Below is a small trained network, with its code and all its weights. Each question gives an input and a class and asks what happens when units are switched off, that is, made to give their printed mean instead of their output.

import numpy as np


def w(rows, s, z=0):
    codes = np.array(rows[::2]) - 128.0
    scale = np.full(codes.shape[1], s)
    scale[-1] = z or s
    return codes * scale


def f(y):
    return np.maximum(y, 0)


def log_softmax(a):
    a = a - a.max(-1, keepdims=True)
    return a - np.log(np.exp(a).sum(-1, keepdims=True))


def net(x, mask):
    res = np.array(x, float).reshape(1, 8) / 4 @ E
    y = f(res @ A[0][:, :-1].T + A[0][:, -1])
    res = res + np.where(mask, y, B[0][:, -1]) @ B[0][:, :-1]
    return log_softmax(res[-1] @ U[:, :-1].T + U[:, -1])


A, B = {}, {}
E = w([
[204,18,165,87,132,251,220],'x0',
[128,152,129,137,133,132,159],'x1',
[126,137,129,131,135,138,129],'x2',
[43,81,247,160,195,73,187],'x3',
[254,160,154,56,237,76,105],'x4',
[142,95,127,122,95,83,122],'x5',
[129,124,127,129,126,127,124],'x6',
[138,166,134,165,135,134,169],'x7',
],0.0092)
A[0] = w([
[77,121,120,132,63,162,139,81],'N0',
[88,110,103,153,79,158,139,100],'N1',
[165,75,154,134,110,205,184,193],'N2',
[110,157,128,141,160,78,62,244],'N3',
[78,187,104,174,121,77,97,204],'N4',
[155,176,42,117,71,173,70,66],'N5',
[41,211,84,127,132,61,81,211],'N6',
[162,58,103,82,121,106,162,157],'N7',
[155,72,136,114,154,190,149,170],'N8',
[152,65,125,118,118,207,174,193],'N9',
[186,145,112,98,196,125,122,118],'N10',
[179,141,94,116,61,138,139,48],'N11',
[191,147,154,53,178,101,122,120],'N12',
[104,78,209,175,125,85,124,68],'N13',
[101,129,131,120,103,118,72,2],'N14',
[76,108,234,125,133,111,137,17],'N15',
[153,134,157,119,80,135,189,213],'N16',
[153,54,146,111,112,164,173,100],'N17',
[69,106,245,155,190,118,147,26],'N18',
[188,156,79,129,64,163,120,31],'N19',
[60,106,96,155,79,171,134,104],'N20',
[53,127,112,129,79,167,126,85],'N21',
[151,154,162,73,162,109,84,121],'N22',
],0.012,0.0016)
B[0] = w([
[172,197,179,171,84,107,173,197],'N0',
[156,152,235,198,25,75,178,193],'N1',
[73,71,72,173,168,104,96,218],'N2',
[139,62,104,151,137,105,179,201],'N3',
[106,53,46,133,180,93,123,225],'N4',
[117,146,165,84,202,203,57,227],'N5',
[116,52,75,178,198,109,177,253],'N6',
[126,115,103,145,105,157,161,171],'N7',
[156,67,54,133,131,80,160,194],'N8',
[107,70,43,128,141,97,140,212],'N9',
[184,162,183,160,54,127,196,188],'N10',
[105,187,132,79,160,142,61,174],'N11',
[189,191,188,169,64,96,191,202],'N12',
[108,150,149,73,161,226,101,197],'N13',
[138,131,106,137,149,110,120,161],'N14',
[85,160,181,66,153,205,106,202],'N15',
[126,89,122,111,131,114,149,170],'N16',
[106,120,66,167,170,145,159,200],'N17',
[85,183,167,98,159,149,48,230],'N18',
[55,160,182,23,158,222,2,193],'N19',
[157,161,213,173,83,119,182,214],'N20',
[180,164,164,164,64,108,133,203],'N21',
[185,163,160,189,110,77,125,180],'N22',
],0.0079,0.015)
U = w([
[146,83,10,222,174,100,155,255],'0',
[242,208,249,245,16,105,172,119],'1',
[93,190,212,7,182,180,67,8],'2',
],0.011,0.00089)

Each question gives the input, the list of numbers given to net, and the class t.
The units are the neurons (one row each of A and B). Each row of codes is followed by its name. A weight is (code - 128) times the scale printed after its matrix; where a second scale follows, it is the last column's (A, B and U).
mask holds one flag per neuron, in row order. A switched-off neuron (its flag False) gives its mean, the last column of its row in B, instead of its output. The means were averaged over made-up inputs and are rounded, as every weight is.
A unit's drop is (log p(t) with every unit on - log p(t) with that unit switched off) / (log p(t) with every unit on - log p(t) with every unit switched off).
most important unit: the unit with the biggest drop
top k neurons: the k neurons with the biggest drops, biggest first
drop when u is switched off: that unit's drop, to one decimal
input [-1,2,-8,-8,5,4,2,-8], class 2: most important unit => N19
input [3,-2,0,-7,7,-7,0,-7], class 1: top 3 neurons => (N12; N10; N22)
input [3,-4,2,6,-7,-7,-7,-3], class 1: top 2 neurons => (N1; N20)
input [7,8,-4,-7,-8,1,3,-1], class 1: top 3 neurons => (N1; N20; N0)
input [-2,5,8,2,0,-7,6,5], class 0: top 2 neurons => (N19; N5)
input [4,-8,6,4,0,-4,4,-8], class 0: top 4 neurons => (N19; N8; N5; N9)
input [-2,-5,-7,-6,6,-2,7,-4], class 1: top 3 neurons => (N12; N10; N22)
input [-5,2,-2,-2,6,7,5,-2], class 1: top 3 neurons => (N12; N10; N22)
input [-7,5,3,4,7,7,-6,7], class 0: top 2 neurons => (N6; N4)
input [-6,-4,7,-7,-3,5,2,-4], class 2: top 3 neurons => (N5; N19; N11)
input [4,-2,2,5,0,1,-3,-4], class 2: top 2 neurons => (N6; N18)
input [-3,7,7,-5,-3,5,-6,4], class 2: top 2 neurons => (N19; N5)
input [6,8,-5,6,2,-6,-6,6], class 0: drop when N9 is switched off => 0.9
input [6,-7,2,5,2,3,-2,-4], class 0: most important unit => N8
input [4,6,-6,0,6,8,7,-8], class 1: drop when N6 is switched off => 0.1
input [-5,-6,-6,-7,-4,0,7,7], class 2: drop when N5 is switched off => 0.7
